Facts:
<102> λ [<267>, <111>]
<1038> λ [<111>, <102>]
<1047> λ [<1192>]
<1053> λ [<48>]
<1055> λ [<1201>, <102>]
<1067> λ [<395>]
<1071> λ [<380>, <284>]
<1098> λ [<1106>, <785>]
<10> λ [<479>]
<1122> λ [<982>]
<1125> λ [<435>, <275>, <393>, <1106>]
<1134> λ [<1098>]
<1156> λ [<874>, <1053>, <102>]
<1175> λ [<1189>]
<1189> λ [<267>, <901>, <284>]
<1192> λ [<614>]
<1201> λ [<479>]
<137> λ [<479>, <111>]
<175> λ [<901>, <147>, <440>]
<181> λ [<606>, <1134>, <445>]
<184> λ [<602>, <1134>]
<190> λ [<580>]
<201> λ [<629>]
<204> λ [<1134>, <492>]
<215> λ [<26>]
<247> λ [<750>, <534>, <741>]
<267> λ [<1098>, <1106>]
<26> λ [<1134>]
<275> λ [<1038>]
<281> λ [<267>, <1131>]
<284> λ [<901>, <797>]
<295> λ [<311>]
<311> λ [<267>, <111>]
<333> λ [<670>, <48>, <479>]
<33> λ [<750>]
<342> λ [<670>]
<343> λ [<565>]
<357> λ [<785>]
<360> λ [<435>, <881>, <115>]
<391> λ [<982>]
<393> λ [<1098>, <111>, <785>]
<395> λ [<380>]
<404> λ [<758>, <750>, <33>, <440>]
<435> λ [<102>]
<437> λ [<269>]
<445> λ [<606>]
<466> λ [<848>]
<476> λ [<741>, <147>]
<479> λ [<1098>, <901>, <1106>, <785>]
<48> λ [<1038>, <137>]
<519> λ [<245>, <703>]
<545> λ [<275>, <901>]
<558> λ [<102>]
<565> λ [<82>, <797>]
<580> λ [<698>, <1156>]
<593> λ [<48>, <184>]
<598> λ [<1189>, <1071>]
<600> λ [<901>]
<602> λ [<1038>, <267>, <811>, <111>]
<606> λ [<1071>, <785>]
<614> λ [<1023>, <393>, <235>]
<629> λ [<1175>, <137>]
<655> λ [<1038>, <703>]
<670> λ [<1098>, <811>, <785>]
<691> λ [<741>, <955>]
<698> λ [<48>, <1131>]
<703> λ [<111>]
<708> λ [<741>, <545>]
<729> λ [<708>, <691>, <479>]
<732> λ [<741>]
<740> λ [<670>]
<741> λ [<269>]
<750> λ [<703>, <874>, <1201>]
<758> λ [<1125>]
<812> λ [<602>, <1071>]
<816> λ [<811>]
<822> λ [<115>]
<836> λ [<269>]
<848> λ [<881>]
<852> λ [<267>]
<874> λ [<1189>]
<880> λ [<245>, <1023>]
<881> λ [<1098>, <357>, <184>]
<889> λ [<848>, <295>]
<901> λ [<1106>]
<941> λ [<137>, <880>]
<948> λ [<874>]
<955> λ [<440>]
<980> λ [<1156>, <880>]
<981> λ [<395>, <600>]
<982> λ [<137>]
[<1023>, <102>, <1038>, <1047>, <1067>, <1071>, <111>, <1122>, <1125>, <1131>, <1156>, <115>, <1175>, <1189>, <181>, <190>, <201>, <204>, <208>, <215>, <235>, <245>, <247>, <267>, <26>, <275>, <281>, <311>, <33>, <342>, <360>, <380>, <393>, <395>, <404>, <440>, <466>, <479>, <48>, <492>, <545>, <580>, <593>, <602>, <629>, <655>, <670>, <708>, <732>, <740>, <741>, <797>, <812>, <836>, <848>, <852>, <874>, <880>, <881>, <889>, <901>, <980>, <981>, <982>] α a
[<1053>, <1055>, <1098>, <10>, <137>, <175>, <184>, <295>, <357>, <391>, <435>, <445>, <476>, <534>, <558>, <598>, <614>, <691>, <698>, <750>, <763>, <785>, <811>, <816>, <82>] α b
[<1106>, <1134>, <1192>, <1201>, <147>, <269>, <284>, <29>, <333>, <343>, <437>, <519>, <565>, <600>, <606>, <703>, <729>, <758>, <822>, <941>, <948>, <955>] α c

Known rows:
<181>: [  6  13 -20  11 -17 -57 -27 -20  -1  40  21   1  -7   6   0  -1   4  16
  13  17  -7 -21 -44   3 -35   9   5  -5   1  -6  -2   5  -6 -11  27  11]
<29>: [-13   9  40   0 -31  15  36  26  10 -54 -29  14  -2  19   3 -20  -5  -2
  10  15  28  18   7 -10   3  29  23 -17  -9  14   4  32   4  13  -4 -19]
<269>: [-23  31  40 -25 -39  38  55  47  -9 -59 -30   8   5   8  -9  16   2  -9
   5  11  -1  61  24 -12  20  36  -8 -32 -16   5 -13   6   4  17  27 -32]
<201>: [ 17   6 -23   7 -10   9 -19  -7 -22  18  14  -7  -2  -7   5   4  -1   5
   6   0   0 -24 -17   0 -17  -7   1  11   7   5  -6   6   8  -5  14  -4]
<1053>: [  4 -23  -1  12  24  46   1 -18  19   4 -29  -3  -1  -4 -13  13 -12   9
 -15 -23  14  23  82  11  20  -7  15  -1   6  12   7   0   2   0 -26  28]
<204>: [  7   9 -34   1 -29 -60 -14  -7  -1  41  19   1  -2   7  -3  -9  -2  15
  12  11  -4 -17 -33   1 -34   9   0  -4  -9 -16   5  -2  -2 -10  37  22]
<881>: [  3  -2 -20  -8  -6 -46 -15  -2   2  57  20  -1   3  -3  -2 -24  -3   3
   7  15 -17 -14 -33   2 -18  -2  -7  -3  -9 -21   4  -9 -10  -8   7  11]
<1106>: [-20  -4  61 -19  38  37  14  34  -4 -39 -30  -5   1   4   1 -41  14  -9
  -8  38 -10  35  16  -5  49   9   9 -23  -9   5  -1 -50   1  11 -54 -39]
<445>: [-22 -15  17  11  14 -31 -17 -24  35  -7 -11  19  -3  18 -14  19   4  19
 -11  -4  12  20  49  12  25   4   8 -17  20   5   4  -9 -19  -4 -27  17]
<215>: [  8  10 -21   0 -15 -50 -13  -5  -4  50  14   4  -1   1 -10 -10  -2   7
  13  11 -16 -15 -29   1 -32   6  -3  -6 -14 -20   0   3  -6  -8  29  12]
<941>: [  6  -1  49  22   1  63  27  15  12 -41 -16   0  -9   9   0 -30   9  -8
  -5  18  55  14   2 -11 -16  17  33   2 -14  20  19  31  20  10  -4  14]
<708>: [  4  29 -21 -11 -19 -25   4   1 -26   1  12  -7   4  -7  -1  36   3  -6
   4  -7 -18   3 -30  -2 -22   3 -18  15  -6  -5 -16   1   1  -5  47   1]
<812>: [ 14  15 -23   5 -15 -21 -23 -16 -25  24  15  -4  -3   3   6  -4   1  12
  10   7  -7 -32 -28   2 -16  -4   5   3   4   6  -2   6   2  -7  20  -2]
<580>: [ 24   4 -43   5  -7  30  -2  -4 -25  30   0 -12   1 -12  -2  -8 -15   2
   7 -18  -1 -25   6  -3 -19 -10   2   4   4   2  -6  18  13  -2  28 -10]
<208>: [  6   5 -27   0 -27 -12   1  -1 -10  11  12   7   4  -4  -9   9  -9  -1
  12 -15  -6 -24 -22  -3 -14  -2  -7  -7   3 -10  -3  25  -1   1  19 -10]
<750>: [-13 -21  15   3  19  18   2 -14  24 -34 -28  -2  -1  -5  10  33   2  -7
 -23 -25   9  24  54   6  30  -7   3  16   0  13  10 -19  -2   1 -35  19]
<732>: [  4  35 -27 -13 -55 -26  18   7 -21 -13   7  -1   4  -2  -5  48  -2  -2
  11 -10 -14   6 -28  -4 -29  15 -17  10  -7  -8 -15  23   3  -4  68   8]
<598>: [ -9  -6  28  18  12 -27 -17 -35  23 -37 -26   9  -9  18  12  37   0  19
 -12 -15  30   0  51  13  22   5  18   5  26  28  10   8 -10  -5 -30  10]
<48>: [ 22  -1 -29  -4  15  48  -6   5 -24  54  13 -14   2 -18 -13 -18  -5   1
   5  -5 -22 -15   7  -2  -3 -18  -4  -5   1 -13 -12  -8   8  -1  12 -16]
<948>: [ -4  13  47   3  -5  29  19  19  -4 -54 -47  -4  -6  14  31 -19   3   1
   1  15  41   8   4  -8   5  24  26  11 -13  34  12   5  15   8 -39 -23]

Rows:
No name comes twice in this set of rows, the named rows included.
[ -9 -13  59  22  -6  44  30  29  31 -44   0  11  -5   8 -11 -24  15 -18
   1  15  38  13 -12 -12   1  15  17 -13  -3   4  22  37   5  16  -2  13] => <1192>
[ -6 -23  12   9  42  55   2 -16  26   7  -4  -6  -1  -6 -15   7   3   3
 -24 -18   3  34  81  10  27 -17   8  -7  10   3   4 -18   1   1 -22  21] => <137>
[  1 -23  10  16  10  32  -2 -23  22 -15 -23   0  -5   5 -12  24  -5  18
 -17 -21  20  30  70   9  11  -4  17   2   2  16   6   9   2  -4  -3  42] => <391>
[-16  37  42 -13 -66   1  48  30  -2 -57 -50   7  -2  22  -3  26  -1   5
   9   6  38  50  10 -13 -14  50  10  -9 -18  15  -3  32  10   9  39  -4] => <437>
[-32 -14  10   6  -1  -2  -6 -18  37 -49 -25  27   1  13   5  30 -12   9
  -8 -36   7  -7  48  11  58  -2   0 -14  30  16  -1   5 -18   9 -58 -27] => <82>
[ -9  38  55  -4 -28 -15  33  17  -5 -60 -40  -7  -7  19  21   9  11   9
   2  23  34  40  -4 -10 -17  45  22  10 -24  20   8  10  11  -1  10   9] => <729>
[-21 -33  25  -3  42  -8  -9 -14  37  14 -14   4   1   4 -11   2   7   4
 -20  -1 -15  35  60  13  35  -4   2 -12   4  -5   3 -40 -21  -3 -45  19] => <1098>
[ -7   6 -12 -27   2  -9   5  15 -22 -13  15   0  10 -14   4  24   8 -25
  -1  -6 -40  -6 -31  -4  21  -9 -36   8   1 -12 -15 -17  -4   5  -3 -26] => <440>
[-17   9  60   4  -6  -7   2  15   4 -39 -16  10 -10  24   5 -29  14  12
   6  43  20  16   1  -2  14  27  23 -28  -1  13   5 -13  -2   5 -19 -22] => <606>
[  8   9 -10 -10  16 -14 -19  -1 -19  31  32 -11   1  -6  -1  -4   9  -1
  -2  21 -28 -10 -26   0   4  -7 -10   2  -5 -10  -8 -30  -4  -6   3  -4] => <479>
[ 23  -7 -21  17  -6  21   3 -12  -4   7  32  -4  -1 -13  -3   1  -2  -7
   4 -24  13 -32 -27  -3 -35 -18  -5  15   4   1   8  38  14  -1  35  18] => <980>
[  5  15  46  10  -6  17  15  11  -3 -20 -42 -10 -12  18  10 -28   9  18
   1  40  42  29  11  -7 -17  27  42  -1 -21  20  12  11  15  -1  -6  17] => <333>

Now the same objects, written a new way:
Known rows:
<393>: [  2  -5  -8   4   6  19  14 -25  -9  -4  18  -2   6 -15  -1  -2 -22   4
 -13   1   6  -2   1   6  -3  -9  11  -8]
<901>: [ -4 -11  -5  -2  -3   9  15 -21  -7  -3   6  -9   3  -9  -3   1 -26  11
 -15  -2  12  -9  -1  12  -1  -4  15  -2]
<629>: [  1   0  -7   9  -2  22  28 -20 -10  -5   9 -14   7 -14   3   7 -24  13
  -6   4  -2 -10  -2   9   5 -11  11  -2]
<1055>: [ 13  22  -9   8  -9  -5 -33  21   7   7 -30  14  21  37 -17   1  49 -11
   1   5 -24   8  -9  14   9  18 -17   5]
<545>: [ -5 -15  -5   4   0  11  17 -17 -10   2   5 -10   8 -15  -3  -5 -19  14
 -13  -3  13  -7   1  11   0  -6  18  -2]
<955>: [-18   3   7  -8  16 -43 -20  60  17   8  -1 -13 -17  -1  16 -22  10   0
  35 -26   9   6  11 -36   0  -6  14  16]
<1201>: [-12  17   3 -17  14 -32 -17  46  12   2  -2  -9 -25  -3  16 -10   4  -8
  36 -21   2  11   9 -40  -1  -4  -2  14]
<10>: [  9  20  -4   8  -6  -7 -33  25  10   2 -28  13  19  40 -15   2  51  -5
  -5   8 -25   4  -7  16  14  18 -17   5]
<1053>: [  8  30  -9   5  -6 -11 -16  17  -1  10 -31  19   9  36 -14   8  44 -18
   5   6 -32   9 -24  20  -7  20 -24   2]
<445>: [  4  14   7   0  -9 -17 -17  18  18 -11 -28  26   2  42 -18   8  52 -17
  -8   3 -26   0 -15  21  -3  32 -16  -7]
<1192>: [-20  14  -7  -9  35 -14 -53  47  15   2  57  45 -30   0  31 -23  -7 -54
  38   0  -9 -18  -1 -51 -15 -31  -4  -2]
<342>: [ 18  -1  -2  -4   1  34   7 -19  -9  -1  10 -11   4 -11  -3   3 -15  15
 -17   4  20   1  17   4  15  -3  11  -6]
<476>: [  1  -6   0  25 -12 -19 -38  35  10  14 -32   9  30  33 -14 -19  60   2
  -7   1 -21  -3 -13  19  12  13  -3  12]
<247>: [  3 -20  -4  17  -3  17   7  -7 -12   9   7 -17  17 -11  -2 -18 -11  21
 -17  -2  17  -4   8  11  14 -12  27   8]
<33>: [ -7  -8 -14   8   7  13  17 -15 -10   3   7 -15  11 -11  -6 -12 -17  16
 -14  -7  13  -4   0  13   3  -4  27  -2]
<816>: [ 18  24  -5   4  -3   1 -33  22   9   7 -33  18  16  40 -16   6  51  -9
  -7   5 -23   8  -3  16   8  23 -22  -2]
<848>: [ 19 -19   2  10  21  17  14 -33   3 -10   5   6  17 -29   1  17 -21  23
 -18 -16  15   6  32  -1 -27   6 -24 -16]
<811>: [ -4  21  -6   2   4 -21 -12  14  15  -2 -32  25   9  28 -17   7  44 -16
  -1  -7 -33   6 -22  24 -18  30 -21  -7]
<208>: [  0 -11  -3   5   0  17  17 -21  -9  -3  11  -6   3 -13   1   0 -21   8
 -14   3  11  -3   1   8  -2  -6  10  -6]
<29>: [ -7  14  10 -17  12 -34 -15  46  15   0   4  -1 -28  -2  20  -4   2 -13
  38 -15   1   8   8 -42  -7  -4  -7  11]

Rows:
No name comes twice in this set of rows, the named rows included.
[-19  16   7 -20  19 -44  -3  42  16  -4  -5   0 -30  -6  14  -3  -1 -13
  40 -24  -2   9   4 -38 -20   2  -4   4] => <1106>
[  4 -14 -14  -5  -5  18   2 -44   1 -13  16 -10  17 -12  -4   0 -18   5
 -17   4  18  33  14  -3  14   0  -3   0] => <360>
[ -8   3 -18   6  12  12  27 -25 -20   2  13  -1  -2 -19   3  -1 -26  -2
  -5  -2  -2  -5 -14  12 -20  -8  18  -6] => <245>
[  9  -7  -5   6  10  18  20 -24  -9   0   6  -3   5 -19   0   9 -23  17
 -13  -7   9   0  13   8 -11  -2   0 -10] => <311>
[ 13   9 -12 -10   1  27  29 -26 -35  18  -1  -7  -9 -14   0  10 -29  -5
  -6   6   7  14  -7  13   0  -7   5   6] => <580>
[  6   4   2  44 -35  37  37 -19   3 -29  28 -36  16 -19  21  29 -17  31
  20  22 -46 -24  -2  -8  32 -28  -2   0] => <1122>
[-18  10  12 -28  11 -39 -19  42  15   4  -5  -7 -33   1  13  -2   0 -10
  36  -9   9  -2   6 -40  -3  -4 -12   6] => <284>
[  3 -10 -12   7   1  24   8 -13  -8   6   7 -19  16  -7  -5 -11 -13  18
 -15  -4  17  -4   5   7  17  -9  25   4] => <404>
[-20   2 -13  25   5 -39 -16  29  13  10 -34  12  25  26 -19 -21  56  -2
   1 -12 -31  -3 -28  27 -18  25   4   7] => <534>
[-10   3  10 -33  -5 -48 -30  48  23 -14 -12  -1 -32   8  18   6 -18  -4
  29 -22   4  -6   2 -39  -2 -13  -1  13] => <600>
[-14   0 -20   8  19  17  20 -26 -14   2  31  18  -3 -18   4  -4 -30 -16
  -5   2  -5 -13 -19   8 -23 -14  12 -12] => <1023>
[ -4 -33   1  22  -5  -1  16  -9 -17  13   9 -12  15 -18  -1 -22 -10  18
 -16  -5  13  -4   2  16   1 -10  26  11] => <741>
[  7 -13  -4   3   6  17  16 -31  -3  -8  11  -6   9 -17  -3   6 -18  10
 -16  -4  14   9  15   6  -6   2  -1  -7] => <881>

